(in the rows, 128 means zero)
Rows lie near named flat spaces through zero. A row that begins with a name and a colon came from that space; any other row is followed by the name of its block's space that it lies nearest.
fd_qq: [107 161 170 108 103 152 116 152 142 154 138  89 154 117 194 139  71 138
  87 128 107 200  90]
fd_qq: [149  91 128 117 158 127 146 129 128 150 137 141  97 154  99 112 157 127
 145 153 148 108 144]
zb_bf: [ 98 128 158 121 143 123 128 164 186 167 164 134 118 153 163 106 128 165
 142 149 122 153 116]
lf_zg: [140  87 143 110 147 120 134 119 160 140 126 107 100 134  94 109 114 113
  96 118 141 134 141]
ls_mp: [120 113 151  96 122 113 109 120 139 123 123 106  84  97 106 123 103 106
 125  91 116  79 120]
lh_nl: [111 126 115 163 149  97 134 106 157  86 124 128 133 133  97 116 116  99
  98  87 131 163 152]
zp_sd: [113 167 157 136  68 139  56 153 162 106 105 114 154  81 141 155 132 176
 139  99 111  82 123]
zb_bf: [140 151 141  98 169 110 155 142 132 162 166 102  93 112 154 102 116  85
 150 134 137 199  84]
lh_nl: [130 166 151 103 111 149  89 153 190 143 147  81 147  89 168 142  93 136
 121 108 142 185 104]
zp_sd: [120 122 106 159 130  89 164 110 102 144 126 150 118 135 141  84 161 160
 135 159 105 107 117]
lf_zg: [163 146  75 115 113 209 103 124  79  86 123 152 186 137 118 221 130 100
 164 126 174 105 166]
zb_bf: [173 111 103 129 155 146  89 121 187  98 133 127 119 120  57 149 167 115
 162 100 200 102 189]
lf_zg: [118  90 170  80 120 176  95 137 157 143 137 112 111 148 123 158  87 137
 104 117 139  93 152]
zb_bf: [126 133 128 136 111 150 104 123 125 107 118 130 145 128 125 153 126 140
 121 116 134 108 150]
zb_bf: [ 95 101 102 159 107 112 157  86 102 104 100 140 158 151 128 121  91 131
  58 119  91 124 140]
fd_qq: [178  52 122  75 159 125 156 122 145 167 122 113  84 136  64 106 131  93
 120 145 157 110 132]
lf_zg: [ 87 129 166 109 124 141 131 128  75 130 141 140  97 149 159 141  98 124
 129 126  93  89 120]
lh_nl: [120 137 128 160 201 139 126  82 129  98 187 133  75 162 125 122 143 112
 144 103 185 142 200]
zp_sd: [139 111  82  84 132 130 160 135 145 152 138 127 152 125 134 134  92  91
 131 137 130 160  93]
lh_nl: [136 101 132 129 105 173 122 141 115 150 116 150 157 168 135 150 147 182
 120 174 133  95 152]
ls_mp: [150 123 126 129 132 161 127 148 119 129 122 142 155 154 116 154 146 128
 135 151 149 145 145]
fd_qq: [122  99  77 152 102  76 134  93 134  97  88 146 132 101  81 105 143 134
 121 105 102  52 132]
ls_mp: [103 126 136 113 113 136 122 144 136 124 126 135 142 136 138 147  99 123
 122 119 108 124 117]
fd_qq: [148 135 112 124 137 114 123 101 152 122 134  93 116  90 120 114 115 108
 115 101 149 150 127]
fd_qq: [173 141 182  88 127 169  90 133 157 158 135  50 110  89 140 136  99 121
  92 117 168 185 124]
zp_sd: [155 156  95 100  93 119 114 116 118 129 114  95 136  51 139 133 114 110
 145 110 123 110  83]
lf_zg: [156 177 166 167 106 162  93 114  70  99 101  98 143 106 140 153 147 142
 101 122 142 153 151]
ls_mp: [163 105 124 107 136 139  94 100 167 119 129  94  96  96  83 131 128 118
 124  95 173  91 162]
zp_sd: [ 96 120 117 104  98  81 156 124  87 139 111 140 108 101 142 105 105 116
 137 127  60  67  68]
zp_sd: [119 116 129 120 152 118 120 165 184 124 142 154 122 148  95 131 147 117
 169 121 140 124 136]
lf_zg: [113 175 152  61 131 148 104 120  96 122 169  89  78  75 174 160  62  65
 161  78 124 117  89]
zp_sd: [142 174 147 168 112  90  99 108 111 125 121 105  88  66 142  87 187 176
 157 124 124  85 120]
lh_nl: [121 142 113 114 104 169  95 143 169 127 141 126 171 126 156 167 106 152
 135 123 144 131 135]
zp_sd: [135 114  15 105  60 111 149 148 173 151  97 155 228  93 141 137 118 154
 151 157  99 103  66]
zb_bf: [219  59  23  91 155 112 187  89  69 131  97 153 110 115  29 123 175  55
 173 155 167  60 131]
fd_qq: [122 142 154 113 126 133 104 115 142 128 142  94 102 101 145 127 101 126
 116 100 133 128 126]
lf_zg: [168 131 140 127 132 125 115 123 138 124 111  93 119  97  98 121 137 109
 112 114 152 155 131]
zp_sd: [149 101 118 125 126  76 163 127 109 156 102 132 101 109 101  78 161 129
 136 155 103  98  93]
lh_nl: [137 152 142 109 121 101 102 151 154 144 136 117  92  77 128 109 159 140
 188 122 125  86  95]
lh_nl: [150 128 121 123 116 132 150 110  65 128 103 116 135 116 128 132 117 103
 103 138 117 139 111]
lf_zg: [106  62 178  74 149 112 175 150  72 152 115 152  68 175  90 118 100  72
 116 142  79  87 103]
ls_mp: [ 80 155 180 154  91 133 100 157  92  99 103 153 141 143 145 153 130 154
 126 119  77  93 127]
ls_mp: [110 128 118 130 122 124 125 121 153 125 135 126 140 127 141 126 108 137
 115 117 123 134 128]
fd_qq: [127 106  78 140 135  72 167 115 150 132 118 141 133 119 106  87 136 116
 128 130 112 131 106]
fd_qq: [105 137 107 128 132 113 154 142 118 120 132 154 148 142 138 133 115 102
 142 129 105 149 104]
ls_mp: [169 135 106 167 136 144 102 103 139 103 121 124 138 120  98 135 178 151
 136 125 180 120 182]
ls_mp: [140 149 122 156 132 113 168 152  41 134 109 173 138 148 132 121 187 126
 171 181 103 129 102]
lh_nl: [114  83  98 125  89 120 150 152 119 131  84 176 175 157 102 139 133 145
 123 156  85  76 114]
zb_bf: [149  63  81 124 131 121 173 122  78 128  94 183 133 169  67 130 163 114
 142 165 119  59 142]
zb_bf: [116  99 176 108 175 183 133 170  99 140 160 179  99 222 116 165 149 122
 167 164 149 110 172]
ls_mp: [ 99 204 120 159 112  74 123 111  66  73 118 130 112  64 148 122 130  88
 165  79  83 111  86]
zb_bf: [ 65 155 191 116 113 125 169 163  61 179 146 137 122 162 229 111  85 148
 107 174  48 171  59]
fd_qq: [142 104  51 128 162 100 157  85 115  85 129 154 114 124  68 130 132  59
 156  95 149  95 149]
zp_sd: [157 160  89 100 122 118 119 112 122 120 134 101 120  60 131 135 119  88
 165 101 143 120  96]
lh_nl: [109 162  62 149  96 127  89 108 148  70 126 152 167  91 127 164 132 136
 171  83 132  64 144]
zb_bf: [115 181 161 129  79 104 133 133  59 146 104  99 128  73 191 110 112 140
 115 138  64 137  53]
lf_zg: [126 174 117 155 102 154  94 119 110 105 130 132 155 110 161 156 146 164
 150 124 138 108 143]
lf_zg: [ 74 175 128 116 131 127 134 132 151 144 182 116 136 122 219 125  70 131
 131 116 107 184  89]
lh_nl: [ 61 181 127 194 158  95 115  78 131  77 178 142  91 130 173 105 130 148
 144  80 124 117 165]
lh_nl: [155 150 111 171 132 119  88  93 123  85 122 130 102  93  92 125 194 150
 169 104 165  61 176]
ls_mp: [125 134 145 110 107 149  92 107 143 139 141  95 109  99 156 132 108 162
 117 114 136  91 135]
zp_sd: [120 127 207 109 138 160  71 203 237 145 145 112 130 151 116 146 128 154
 131 119 154 172 146]
zb_bf: [169 139  85 105 128 145 138 141  86 105 108 140 158 113  95 170 134  61
 164 125 144 138 113]
lf_zg: [ 77 149 114 144 148 104 167 117 130 139 167 137 134 150 191 102  92 127
 114 131 101 187 104]
fd_qq: [ 88 139 189 120 102 129 119 163 143 169 134 117 127 136 186 113 107 180
 107 150  85 142  94]
ls_mp: [149  77 205 101 151 168 124 159 149 173 129 109 102 180 106 126 127 143
  86 161 151 158 156]
[167  90 116  89 105 182 104 170 177 153 109 132 177 144  98 171 134 147
 132 156 160 119 141] | lh_nl
[157 101  71 115 172 123 149 146 176 122 143 159 141 151  72 137 152  83
 175 130 172 148 143] | zp_sd
[148 154 161  89 131 160 123 116 121 161 153  59 114  97 182 131  72 108
  89 122 146 203 102] | zp_sd
[148 157 177 128 125 149  90 138 149 153 143  86 108 103 158 119 145 169
 128 136 152 149 131] | lh_nl
[146 173 152 136  97  99 110 136  96 124  98 100 118  62 134 113 150 128
 141 120 103 123  84] | zb_bf
[ 93 133 143 117 129  74 138  98 142 140 145  96  74  87 155  77  91 123
 109  96  92 116  92] | ls_mp
[175 140 170 125 107 163 118 182 114 137  82 107 180 131 109 159 138 114
  98 154 134 210 112] | lf_zg
[ 72 149 130 151  96 113 162 141  86 109 101 147 188 151 169 139  73 110
  74 126  56 187  86] | zb_bf
[173 149 136 151 104 148 130  85  30 122  92  97 130 100 138 131 143 134
  91 144 131 130 134] | lh_nl
[123  87 157  77 115 103 144 141  86 163 112 137  66 118 110 106 131 122
 151 146  83  32  89] | ls_mp
[123 167 145 120  85 199  66  76 100 114 145  77 132  91 197 173  79 170
  92  99 148  95 159] | zb_bf
[ 70 195 224 190 128 162  30 154 182  84 162 129 113 147 165 153 158 210
 147  90 145 116 197] | zp_sd
[117 145 171 150  80 173  66 142 144 102 100 117 169 128 134 170 123 178
  93 112 127 114 162] | zp_sd
[106 143 143 175 145 139 146  98 100 141 156 129 125 167 185 105 134 177
  95 156 131 165 155] | zp_sd
[114  98 116 117 122 143 141 179 137 145 123 187 160 182 115 149 153 150
 165 171 114  96 127] | zb_bf
[130 121 128 102 124 125 143 145  61 120 112 160 109 131 105 147 140  90
 171 136 103  70 107] | lf_zg
[182 102  70 150 131 126 146  99  95 101  90 144 150 126  64 135 170 106
 129 137 157 107 158] | zp_sd
[151 118 101 130 133 153 136  71 155 149 148  75 145 119 163 114  85 145
  56 128 167 192 150] | fd_qq
[109 141 137 100 117 139 119 141 130 122 134 119 136 119 145 152  85 102
 125 107 114 140 106] | ls_mp
[155 146 160 113  71 122  99 163 140 159  87  91 148  71 138 120 139 164
 119 144 104 125  78] | lh_nl
[115 130 169 125 124 161 140 111  20 123 121 135 104 157 151 150 112 118
 106 142 104 102 137] | zb_bf
[104 149 127 120  93 138 121 139 136 148 134 122 158 116 184 134 101 162
 121 138 102 135  97] | zb_bf
[ 76 107 157 152 135 104 152 125 141 142 137 140 119 172 153  93 109 160
  83 138  92 144 131] | zb_bf
[ 97 128  60 115 155  79 152 116 148  80 145 160 121 115  94 132 100  45
 172  72 117 112 112] | lh_nl
[112  89 142 133 152 145 142 135 116 125 134 166 118 194 105 138 138 131
 126 145 132 107 167] | zb_bf
[157 118 110 144  97 134 111 124 132 107  83 123 167 111  89 143 143 135
 104 123 135 118 143] | lh_nl

Each name stands for a flat space through zero: a line, a plane or more. A row that begins with a name and a colon came from that space; any other row is followed by the name of the space it lies nearest, among the names in its block.
lc_tp: [130 154 161 151 103  73 136 160 160 176 116 147 110 155 135 139 104 164
 143 157  87 117 125]
lc_tp: [125 124 101 124 149 108 130 110 111 109 128 124 132 120 130 135 157 123
 120 105 152 110 117]
rc_sz: [100 114 163 113 128 125 119 142 167 144 121 142 135 124 120 129  68 130
 152 139  85 144 159]
pm_bz: [169 104 107 104 141 125 148 100 115 148 102 149 138 114  96 130 148  95
 124 121 171 104 116]
rc_sz: [ 65 179 175 156 122 176  77 146 142  75 113 130 105 128 121 118 162 167
 197 131  56 122 132]
rc_sz: [202 115 116 148 135 158 150 108 108  54 150 108 158 121 154 157 156 110
 111 110 145 122 125]
lc_tp: [130 125 106  96 111 178 127 140 139 113 172 126  79 139 159 115 105  42
 115 115 147 179 122]
gp_hq: [ 84 126  95  69 141  96 149 151 139 165 153 122  66 122 131  90 108  64
 148  77 142 163 104]
gp_hq: [162 119 111 178 141  99 103  80  98 101  79 159 190 132 107 186 152 178
 109 159 155  68 132]
gp_hq: [ 85 163 142 152 134 147 110 133  97 121 108 101 131 115 100  95 186 195
 161 121 108 112 114]
pm_bz: [118  95  89 107 197  95 148  95 111  31 178  77 162  90 181 147 174 113
  91  49 153 110 138]
gp_hq: [ 85 136  90 128 150 126 116 115  81 121 121 104 129 111 105 102 168 150
 135  98 158 124 106]
pm_bz: [ 77 156 152 167 131 129  85 122 117 117  99 127 150 129 113 129 161 209
 138 153 100  98 138]
gp_hq: [ 81 125 105 126 141  88 122 125 103 172 118 114 139 122 109 107 125 169
 111 126 150 126 123]
rc_sz: [175 132 103 133 124 166 145 126  84 116  92 134 124 114  63 112 136 105
 206  98 142 140  85]
lc_tp: [101 134 134 144 125 124 108 128 113 153  96 135 144 127  91 119 116 173
 149 145 120 124 129]
lc_tp: [102 140  82 125 160  62 130 106  98 135 114 128 117 122 122 128 194 141
 118  96 169  82  95]
rc_sz: [172  91 131 134 122 179 135 126 111 108 110 128 175 111  82 134  51 118
 174 126 118 169 142]
pm_bz: [ 91 138 169 155 109 234  71 134 138  56 154 108 145 131 154 129 108 147
 124 159  82 167 172]
pm_bz: [123 158 129 154 123 111 139 148 112 117 145  97 117 134 146 118 159 164
 134 114 114 127 108]
lc_tp: [116 137  78 117 109 151 101 114 117 132 159 143  80 158 166 131 148  66
  59 147 192 143 113]
gp_hq: [ 41 138 118 100 146  61 115 145 147 173 123 137  93 127 122 108 107 134
 149 107 114 130 123]
lc_tp: [134  99 135 167 130  63 105 114 159 105 139 150 184 153 179 207  51 163
  67 171 114 116 177]
lc_tp: [138 147  99 152  96 103 104 130 139 133 147 163  91 179 176 168 110  96
  78 166 154 133 117]
rc_sz: [170  93 122 118 150 156 148 112 104 101  89 132 172  91  61 128  98 115
 203  93 125 136 124]
rc_sz: [154 130 141 115 117 151 126 130 155 119 112 167 104 133 115 141 115  77
 169 131 112 128 124]
pm_bz: [157 127 137 147 124 123 139 132 126 115 127 123 146 130 130 142 119 144
 135 131 116 126 129]
pm_bz: [166  76 115 105 132 124 156 128 140 125 158 119 156 122 146 145  46  85
 101 118 142 169 152]
gp_hq: [146 129  93 140 130 132 112 100  95 125  90 158 132 131  91 142 150 118
 140 133 167 106 104]
pm_bz: [ 41 161 166 177 134 118  61 124 129 113  94 133 156 132 117 138 148 234
 141 165  78  93 154]
rc_sz: [113 141  87 107 147  74 148 118  99 178 107 130  99 121 101 101 192 127
 128 100 175  93  84]
gp_hq: [166 135 131 130 101 231 121 128 113  95 138 123 114 130 121 112 143  86
 139 137 137 159 121]
gp_hq: [ 78 153 125 121 136 143  92 128 136  95 115 149  90 127 118 125 149 106
 179 109 108 124 117]
lc_tp: [ 85  90  98 119 183  86 113  83 102 107 118 112 188  97 121 141 142 166
  89 106 161  96 151]
gp_hq: [135  99 104 140 134 143  99  95 117  91 134 139 166 133 145 166 102 118
  79 148 159 131 153]
rc_sz: [ 88 147 175 123 139  92 129 149 183 110 162 114 110 131 188 134 149 148
 114 121  72 109 153]
pm_bz: [146  82 136 118 122 178 121 122 141 105 150 123 167 122 139 143  47 101
 103 144 126 174 172]
lc_tp: [ 99  86 125  91 172  97 149 135 146  92 150 103 153  92 131 128  64 110
 167  64  98 159 151]
pm_bz: [ 86 113 121 114 178 126  99  89 132  55 132 126 152 102 147 149 172 125
 115  98 130  93 151]
rc_sz: [ 68 114 152 104 154 111  90 105 164 134 100 162 141 116 118 140 125 136
 126 143 110  95 165]
[166 104 139 133 113  50 144 126 161 203  99 177 149 152 122 168  66 138
  98 177 133 104 143] | gp_hq
[131  86 181 111 141 147 120 125 184  94 124 147 171 110 129 158  50 116
 155 135  70 140 188] | rc_sz
[134 120  96 140 107 127 108 154 147  75 158 155 100 159 155 174   5  56
 171 113 107 201 126] | lc_tp
[150 121 128 121 111 142 117 124 150 132 119 168 112 144 127 149  96  81
 132 149 132 135 132] | gp_hq
[170 142 121 156 107 152 153 152 102 107 156  91 126 136 142 119 124 136
 135 117 125 161 108] | rc_sz
[114 144 127 152  82 114  89 133 152 176 142 163 104 183 172 155  96 130
  45 208 147 133 143] | lc_tp
[117 161  65 176 125  71  90  98  81 132  93 165 116 161 120 164 179 155
 105 148 185  79  85] | lc_tp
[124 142 110 133 142  67 143 119 103 173  93 134 127 124  97 119 177 165
 134 120 152  83  97] | pm_bz
[ 85 103 152 125 170 103  75  82 167  79  86 181 172 112 120 184 123 140
 140 139 100  71 176] | pm_bz
[118  65 105  77 181  87 131  92 160  88 144 145 157 103 153 168  87  67
 101  90 146 120 165] | pm_bz
[153 118 128 129 131 117 152 128 123 133 139 110 144 124 137 128 129 136
 109 124 136 127 129] | gp_hq
[168 120 125 154 111 168 149 148  95 107 140  91 156 122 112 117  82 145
 157 117 118 178 121] | rc_sz
[140  84 111  96 141 143 135 111 132 126 140 129 148 115 130 133  88  84
 101 121 155 149 149] | pm_bz
[107 123 154 117 138 104 129 135 162 128 140 126 130 125 152 134 119 135
 119 127 100 121 151] | rc_sz
[212 146 150 162 111 123 155 131 141  95 130 138 129 145 155 165 162 126
 130 139 112  97 116] | lc_tp
[167 177 128 166  78 151 170 195 100 132 171  73  83 152 145  91 118 141
 166 110 102 191  79] | rc_sz
[115 134 120 112 138 100 131 132 143 128 124 145 101 128 127 132 130 101
 155 106 121 121 115] | gp_hq
[193 110 123 143 136 114 139 103 135  83 124 150 155 131 146 180 132 107
 115 129 138  99 133] | gp_hq
[182 127 109 106 125 140 159 118 118 144 116 144 103 124 109 119 167  75
 138 114 163 114  96] | pm_bz
[117 122 140 137 122  94 126 143 147 145 129 135 137 138 135 142  75 146
 131 140 105 139 142] | pm_bz

Each name stands for a flat space through zero: a line, a plane or more. A row that begins with a name and a colon came from that space; any other row is followed by the name of the space it lies nearest, among the names in its block.
gh_fs: [152 168 134 150  74 167 102 130 144 100  96 110 128  74 154 105  94 136
 190  66 146 143 172]
cr_bg: [ 88 207  67 119  76  77 176  80 101 146 165 129  89 194 145 113 166 143
 143 154 164 144 143]
cr_bg: [113 126 131 159 159 147 135 154 108 118 132 121 118 101 134 159 116 146
  92 151  99 143 148]
zt_jt: [164 138 154  90 142 119 144 147  95 171  98 138 133 144 157 162 104 146
 162 123 104 108 136]
qr_zs: [ 98 164  72 130  99 135 142  96 108 126 128 145 112 165 146 131 130 130
 193 147 127 109 119]
gh_fs: [144 152 124 170 201 135 106 162 120 145  93 133 161 169 133 200  70  87
 169 153 106 111  61]
dp_bl: [117  71 145  98 118 112 125 162 123 126  94 144 129 138 147 117 112 127
 204  79 140  98 131]
qr_zs: [134 109 132 167 130 101 119 130 150  78 139 102 161  60  72 103 115 118
 165 156 142 148 174]
qr_zs: [171 123 150 105 143 139 123 116 129 131 121 138 158  84 156 153 107 122
  94 138 120 135 113]
gh_fs: [189 134 152  84 142 105 140  74 150 187 130 150 118 118 130 162 133 112
  48 148  89 161 119]
qr_zs: [125 169 152 137 140 143 136 126  92 156 119 125  74 119 176 156 111 145
 124 107  92 161 178]
qr_zs: [153 113 200  88 146 134 111  93 109 133 141 137 123  89 198 111 122 109
 101  84 143 150 148]
qr_zs: [ 98  94 125 137 130 118 135 142 135 128 127 137 106 149 125 126 135 124
 126 110 126 129 130]
gh_fs: [118 120 105 213 117 150 168 117 154 123 142 148 115 173 116 136 121 127
 110 113 105 148 175]
dp_bl: [134 103  93 132 135 135  88 106 169  85 117 128 162  52  78 137 115  97
 142 185 114 127  83]
zt_jt: [116 108 149 126 143 110  99 134 143 114 145 100 126 106  75  89 154 117
 118 135 139 133 130]
qr_zs: [ 91 113  69 165 107 130 157 152 145 120 119 148 119 173 118 152 127 136
 127 132 123 120 110]
dp_bl: [ 93 214  99 127 127 145  85 121 100 114 120 100  93  95 164 141 121 123
 149 142 140 149  95]
dp_bl: [140 166 166 107 127 130 165 115  87 176 158 133 104 196 184 119 153 153
  73  93 140 133 156]
qr_zs: [157  54 139 122 157 102 140 146 156 122 107 153 162  76 119 175  95 113
  96 150 104 140 117]
gh_fs: [ 89 183 124 192 146 139 127  64  96 106 188 111 107 164 122  82 147 106
 172 151 138 141 179]
dp_bl: [151 111 145 163 134 137 158 121 147 142 152 135 137 161 103 121 141 134
  69 122 114 136 160]
cr_bg: [154 143 126 148 128 130 181 198 105 136 110 129 155 127 170 190  93 178
  74 127 128 137 147]
dp_bl: [ 97 106 146 118 102 180 101 124 131 108 136 135 111 152 174  75 151 122
 119  50 165 109 110]
cr_bg: [164 128 144 111 162 103 118 115 147 156 130 135 158 154 116 147 125  92
  96 146 134 126  73]
qr_zs: [158 106 125 124 144  92 149 114 137 130 126 150 172 132 128 154 105 105
 141 157 133 125 113]
zt_jt: [194 172 121 109 108 120 150 157 137 158 101 106 146  76  92 171 115 180
  84 168  92 144 152]
cr_bg: [127 175 108 125 129 105 120  89 126 127 151 127 147 165 138 118 135  93
 142 149 172 128  83]
cr_bg: [120 114 148 168 142 127 111 159 123  71 143 104 183 113 126  93 111 113
 169 116 186 115 134]
zt_jt: [112 173  91 202 130 191 125 137 133 107 124 140 135 166 181 164  98 113
 101 106 139 135  86]
gh_fs: [167 135 133  94  91 114 135  96 153 158 114 133 111 108 109 120 136 137
 129 119 106 142 158]
gh_fs: [ 89 197 111 100 139  84 124  84  70 141 152 119 101 167 155 116 143 112
 203 164 154 124 118]
cr_bg: [ 88 119 113 177 162 112 158 154 110 123 162 116 122 170  85 132 149 143
 102 171 117 127 148]
zt_jt: [124 115 176 157 161 202 126 141  74  83 157 120 152  83 183 112 117 156
 101 119 127 117 175]
cr_bg: [159  74 165 123 141  81 159 180 144 142 125 124 164 142  97 129 126 140
  96 115 143 125 146]
gh_fs: [134  93 149  90 177  74 139 147 114 153 133 140 154 161 132 153 130 108
 105 153 142 114  79]
dp_bl: [ 82  68  85 102  84 129 113 116 168 103  99 161  85  82 146 134 129 114
 130 101 121 144 101]
dp_bl: [129 124 139 152 136 120 149 148 135 155 139 122 119 189  93 120 147 138
 104 116 119 123 146]
cr_bg: [130  93 105 155 146 132 147 173 148 118 137 132 180 172  84 141 137 133
  81 157 138  95  80]
zt_jt: [ 61  90 115 204 120 157 127 165 149  71 147 146 141 203 191 103 123  91
 102  41 214 126  82]
gh_fs: [128 107 176 165 174 140 119 115 122 101 175 119 155 124 135 100 135 103
  77 126 153 141 140]
qr_zs: [102 165 149 127 157 119  93 118  98 138 141  94  96 141  98  95 147 118
 185 139 122 123 143]
gh_fs: [168  94 156 134 110 153  94 179 194 156  65 117 108 112  75 132 111 132
 130  57  85 131 136]
cr_bg: [125 139 122 131 161 132 119 123 106 119 142 113 145 110  94 132 133 132
 139 190 108 112 122]
cr_bg: [133 136 117 111 129  81 130 128 115  82 164 100 200  93  98  96 141 129
 140 193 193 114 112]
cr_bg: [201  71 144  53 136 144  88 141 166 107  99 131 213  21 101 143 115 125
  78 168 125  99  53]
dp_bl: [136 133 143 129 123 161  94 123 123 100  97 135 132  69 190 138  82 110
 179  89 135 138 129]
zt_jt: [130  80 169  96 136 116 100  78 128 111 154 111 120  64  61  57 162 123
 179 154 103 119 190]
zt_jt: [120  79 152  74 115  82 123  90 137 112 159 133 133 101 127  75 162 109
 117 122 171 135 131]
gh_fs: [ 82 199  80 111 124 108 130 111  78 139 125 129  94 163 172 151 125 126
 193 157 140 123  98]
gh_fs: [ 92 201 112 146 139 141 125  85 105 154 143 136  59 160 195 159 130 108
  86 119 119 175 113]
qr_zs: [135 117 152 103 147 120 119  94 115 129 140 143 139 130 163 120 124  99
 140 124 143 124 113]
dp_bl: [ 95 191 124 129 127 110 154 155  69 138 164  94 116 186 132 104 163 170
 123 144 164 116 148]
qr_zs: [133 118 207  95 211  79  99  64  83 147 161 139 135 153 174 108 120  51
 181 129 152 131 118]
zt_jt: [116 122 118 117  76 211 137 123  96  77 141 147 160 125 208  87 134 163
 139  85 171  81 129]
dp_bl: [116 116 132 147 143 110 140 146 115 135 103 137 104 121 146 162  93 126
 174 118 102 145 162]
zt_jt: [199 127 160  48 109  85 127 114 137 177  94 128 143 108 100 124 123 135
 179 128 111 112 143]
zt_jt: [121 155  68 108 104  86 181 146 121 166 110 139  99 141 115 189 132 170
 100 179  94 142 127]
dp_bl: [ 57 232  66 123 157 144  68  71  84 102 144 106  67  57 167 165 131 103
 124 214 114 172  66]
zt_jt: [110 140 159 178 182 161  97 164 115 107 143 106 139 138 152 133 117 108
  82 110 150 138 100]
[126  89 187 139 154 132  78 160 145 103 138  89 146 114  75  63 145 111
 145  93 155 114 137] | zt_jt
[137 103 160 121 136  79 140 144 132 141 126 131 140 161 135 118 120 109
 150  94 160 130 136] | gh_fs
[136 149 130 183 109 198 104 134 138  76 123 113 146  73 150 114 101 135
 134  98 137 139 155] | gh_fs
[ 92  89 124  99 141  94 140 142 118 141 145 129 112 164  93 113 168 137
 114 150 127 107 113] | gh_fs
[158 185 115 144 109 177  89 113 153 146  85 114  99  98 104 143 105 128
 170 117  75 137 136] | gh_fs
[145 135  94 125 131 158 134 111 123 116 130 136 157  94 109 152 126 145
 113 195  95 110 111] | gh_fs
[129  92 164 171 151 152 153 168 104 110 131 127 138 114 141 133 105 155
 129 110 109 127 196] | zt_jt
[118 197  57 127 110 142 142  89 122 150 118 158 108 165 179 186 116 118
 113 157 117 137  66] | zt_jt
[180 172 127 132 110 186 112  78 134 117 125 130 153  77 144 129 109 130
 132 140 107 130 140] | zt_jt
[138  35 144  96 147  48 173 175 153 173 116 155 144 197  82 145 140 124
 108 124 126 106 110] | gh_fs
[153 162 167 104 145 114  86  95 111 102 131 110 149  45 178 121  98  95
 152 128 165 160 127] | cr_bg
[112 143 110 146 128 119 123 123 149 121 135 143 134 168 175 144 121  87
  84 101 178 149  62] | zt_jt
[ 55  42 115 124 112 106 163 165 105  89 164 134 134 175 102  66 177 157
 154 124 167  78 150] | dp_bl
[183 121 129  89 133  94 192 162 127 220 102 148 125 196  91 186 134 174
  84 152  66 107 135] | cr_bg
[198 160 162 121 178  95 137 144 124 175 123 114 174 147 102 169 108 121
 102 167 115 127 110] | qr_zs
[ 53 176  55 133  92 151 142 137  90 110 124 136  79 143 189 152 133 157
 135 133 138 131 105] | gh_fs
[107 123 148 166 141 134 115 118 121  94 142 117 112  81 146 115 114 116
 139 115 132 162 175] | qr_zs
[158 107 152 144 134 137 157 141 113 140 109 139 134 117 132 147  97 151
 166 119  87 123 196] | zt_jt
[118 143  97  97 130 137 120 146 119 145 101 135 112 122 140 170 124 140
 115 151 105 118  77] | gh_fs
[156 128 148 137 142 144 112 102 130 127 129 109 124  70  67 113 128 138
 160 164  71 131 189] | zt_jt
[107 127 122 206 147 150 112 196 151 124 105 103 120 171  75 134 113 126
 154 102 113 120 130] | zt_jt
[116 143 128 133 109  75 175 146 105 130 148 116 121 143 137 120 136 156
 126 127 160 149 183] | cr_bg
[141 113 163 133 160 102 142 135 121 139 130 147 140 148 188 156 100 100
  99  98 152 150 118] | zt_jt
[152  67 145  76 126  83 121 100 137 113 114 139 147  45 103 117 115 116
 191 157 113 127 158] | qr_zs
